Here is a tiny trained network, its code and every weight. The questions are about switching its units off for an input and a class, where a switched-off unit gives its printed mean instead of its output.

import numpy as np


def w(rows, s, z=0):
    codes = np.array(rows[::2]) - 128.0
    scale = np.full(codes.shape[1], s)
    scale[-1] = z or s
    return codes * scale


def norm(h):
    return h / np.sqrt((h * h).mean(-1, keepdims=True) + 1e-5)


def f(y):
    return np.maximum(y, 0)


def log_softmax(a):
    a = a - a.max(-1, keepdims=True)
    return a - np.log(np.exp(a).sum(-1, keepdims=True))


def net(x, mask):
    res = np.array(x, float).reshape(1, 3) / 4 @ E
    u = 0
    for l in range(2):
        y = f(norm(res) @ A[l][:, :-1].T + A[l][:, -1])
        res = res + np.where(mask[u : u + 12], y, B[l][:, -1]) @ B[l][:, :-1]
        u += 12
    return log_softmax(norm(res)[-1] @ U[:, :-1].T + U[:, -1])


A, B = {}, {}
E = w([
[138,118,133,53,101,77,68,125,42,175,117,129],'x0',
[150,150,132,90,169,148,144,126,88,223,84,249],'x1',
[135,121,132,93,102,77,166,132,59,157,128,138],'x2',
],0.017)
A[0] = w([
[131,128,127,92,117,89,169,124,25,185,126,176,129],'0.n0',
[126,125,128,123,117,121,126,124,119,133,124,137,15],'0.n1',
[127,128,129,76,132,108,119,130,16,227,118,219,19],'0.n2',
[125,119,127,130,108,92,190,129,100,91,134,51,113],'0.n3',
[138,131,130,136,125,142,161,129,126,168,119,177,23],'0.n4',
[130,127,129,143,152,179,123,126,203,154,122,220,108],'0.n5',
[128,132,126,128,147,142,202,128,112,197,123,254,2],'0.n6',
[132,126,132,80,124,117,5,124,66,172,126,128,64],'0.n7',
[127,123,127,122,109,93,148,127,92,90,135,52,24],'0.n8',
[125,125,128,141,126,138,98,125,176,103,132,103,106],'0.n9',
[128,128,127,95,116,103,47,130,74,141,124,99,72],'0.n10',
[134,139,127,129,127,117,123,132,111,99,126,86,82],'0.n11',
],0.027,0.0053)
B[0] = w([
[212,136,107,151,133,198,75,134,103,184,107,124,224],'0.n0',
[131,133,113,118,142,124,155,87,139,127,125,143,133],'0.n1',
[253,225,131,103,84,111,120,114,45,178,67,114,254],'0.n2',
[145,135,178,163,103,130,133,112,127,121,189,136,199],'0.n3',
[93,94,123,124,139,111,145,113,139,124,150,141,165],'0.n4',
[119,180,121,111,201,152,135,126,162,95,76,127,199],'0.n5',
[57,59,149,97,133,114,172,126,145,122,181,180,220],'0.n6',
[71,85,108,93,125,123,52,171,128,167,130,117,212],'0.n7',
[133,141,144,138,96,65,154,89,122,91,142,112,191],'0.n8',
[161,137,122,164,110,142,92,116,110,149,151,89,181],'0.n9',
[66,73,66,115,166,152,133,137,144,151,124,120,194],'0.n10',
[116,126,126,132,109,95,162,149,142,114,115,129,162],'0.n11',
],0.046,0.036)
A[1] = w([
[89,42,83,130,89,162,122,173,132,102,108,152,57],'1.n0',
[137,146,187,110,73,90,116,135,161,45,114,149,98],'1.n1',
[154,96,109,162,124,92,202,80,140,91,145,124,75],'1.n2',
[4,92,110,58,181,126,221,173,166,96,80,214,20],'1.n3',
[138,89,153,204,40,102,195,167,125,55,112,154,94],'1.n4',
[58,103,95,127,141,137,81,160,159,132,110,136,95],'1.n5',
[130,59,128,189,94,132,158,192,139,80,67,147,65],'1.n6',
[57,124,154,92,183,82,218,95,168,70,123,209,128],'1.n7',
[140,164,116,127,156,127,80,147,145,94,67,102,125],'1.n8',
[32,89,85,60,130,118,127,152,133,141,109,155,3],'1.n9',
[145,209,79,178,188,199,120,132,172,94,49,86,111],'1.n10',
[131,156,167,176,64,74,186,120,141,49,132,141,70],'1.n11',
],0.024,0.0055)
B[1] = w([
[57,135,72,122,166,163,182,174,118,188,158,84,155],'1.n0',
[96,176,134,135,136,146,122,109,134,118,144,74,184],'1.n1',
[141,163,153,156,141,140,114,124,136,129,157,161,205],'1.n2',
[111,220,96,69,179,55,117,15,165,5,71,119,235],'1.n3',
[106,202,167,140,106,119,133,146,103,154,165,137,227],'1.n4',
[137,60,129,157,63,75,120,123,141,86,93,154,170],'1.n5',
[113,106,184,97,91,116,166,163,121,74,136,137,128],'1.n6',
[70,131,49,110,196,219,175,42,175,134,211,107,228],'1.n7',
[210,81,177,148,107,143,155,170,138,98,131,134,187],'1.n8',
[125,48,135,137,70,71,169,146,133,70,104,157,190],'1.n9',
[116,87,170,157,124,185,133,249,138,138,83,134,229],'1.n10',
[152,161,135,170,141,96,141,78,131,114,133,90,251],'1.n11',
],0.028,0.019)
U = w([
[88,167,184,208,95,81,159,76,125,105,211,84,192],'0',
[71,157,112,66,219,148,197,55,168,65,85,166,159],'1',
[95,113,131,82,126,55,116,153,131,74,27,136,23],'2',
[116,114,177,189,155,186,140,209,165,90,74,90,125],'3',
[118,40,173,126,93,153,176,98,105,152,187,218,2],'4',
[213,159,100,73,112,143,108,107,27,233,62,143,193],'5',
[1,14,63,112,80,41,95,155,107,164,132,75,120],'6',
],0.015,0.0059)

Each question gives the input, the list of numbers given to net, and the class t.
The units are the neurons (one row each of A and B). Each row of codes is followed by its name. A weight is (code - 128) times the scale printed after its matrix; where a second scale follows, it is the last column's (A, B and U).
mask holds one flag per neuron, layer by layer. A switched-off neuron (its flag False) gives its mean, the last column of its row in B, instead of its output. The means were averaged over made-up inputs and are rounded, as every weight is.
A unit's drop is (log p(t) with every unit on - log p(t) with that unit switched off) / (log p(t) with every unit on - log p(t) with every unit switched off).
The circuit of an input: a set's keep is (log p(t) with only the set's units on - log p(t) with every unit switched off) / (log p(t) with every unit on - log p(t) with every unit switched off). Starting from the 12 units with the biggest drops (on a tie, the unit counted first), units are removed one at a time, each time the one whose removal leaves the highest keep (on an exact tie, the one counted first), for as long as the keep stays at least 0.8.
circuit, biggest first: the units of the circuit, biggest drop first
k most important neurons: the k neurons with the biggest drops, biggest first
k most important neurons of layer l: the k neurons of layer l with the biggest drops, biggest first
drop when u is switched off: that unit's drop, to one decimal
input [0,3,-2], class 1: 2 most important neurons of layer 0 => 0.n5; 0.n6
input [0,1,-3], class 1: circuit, biggest first => 0.n5
input [8,-3,0], class 6: 2 most important neurons => 0.n7; 0.n10
input [-7,3,-6], class 1: 2 most important neurons => 0.n2; 0.n0
input [-6,-2,-8], class 3: 2 most important neurons => 0.n6; 0.n2
input [-5,1,-2], class 3: 2 most important neurons of layer 1 => 1.n10; 1.n8
input [-8,1,-2], class 3: 2 most important neurons => 0.n6; 1.n10
input [0,5,-4], class 1: 2 most important neurons of layer 0 => 0.n6; 0.n5
input [-5,-2,-4], class 3: 2 most important neurons => 0.n6; 0.n2
input [-6,-1,3], class 0: 2 most important neurons => 0.n0; 0.n10
input [-4,-1,-8], class 3: 2 most important neurons => 0.n6; 0.n2
input [5,-3,1], class 6: drop when 0.n10 is switched off => 0.1
input [4,-6,-2], class 0: drop when 0.n8 is switched off => 0.3
input [4,3,-8], class 2: drop when 0.n5 is switched off => 0.3
input [-3,2,-8], class 3: drop when 1.n10 is switched off => 0.1
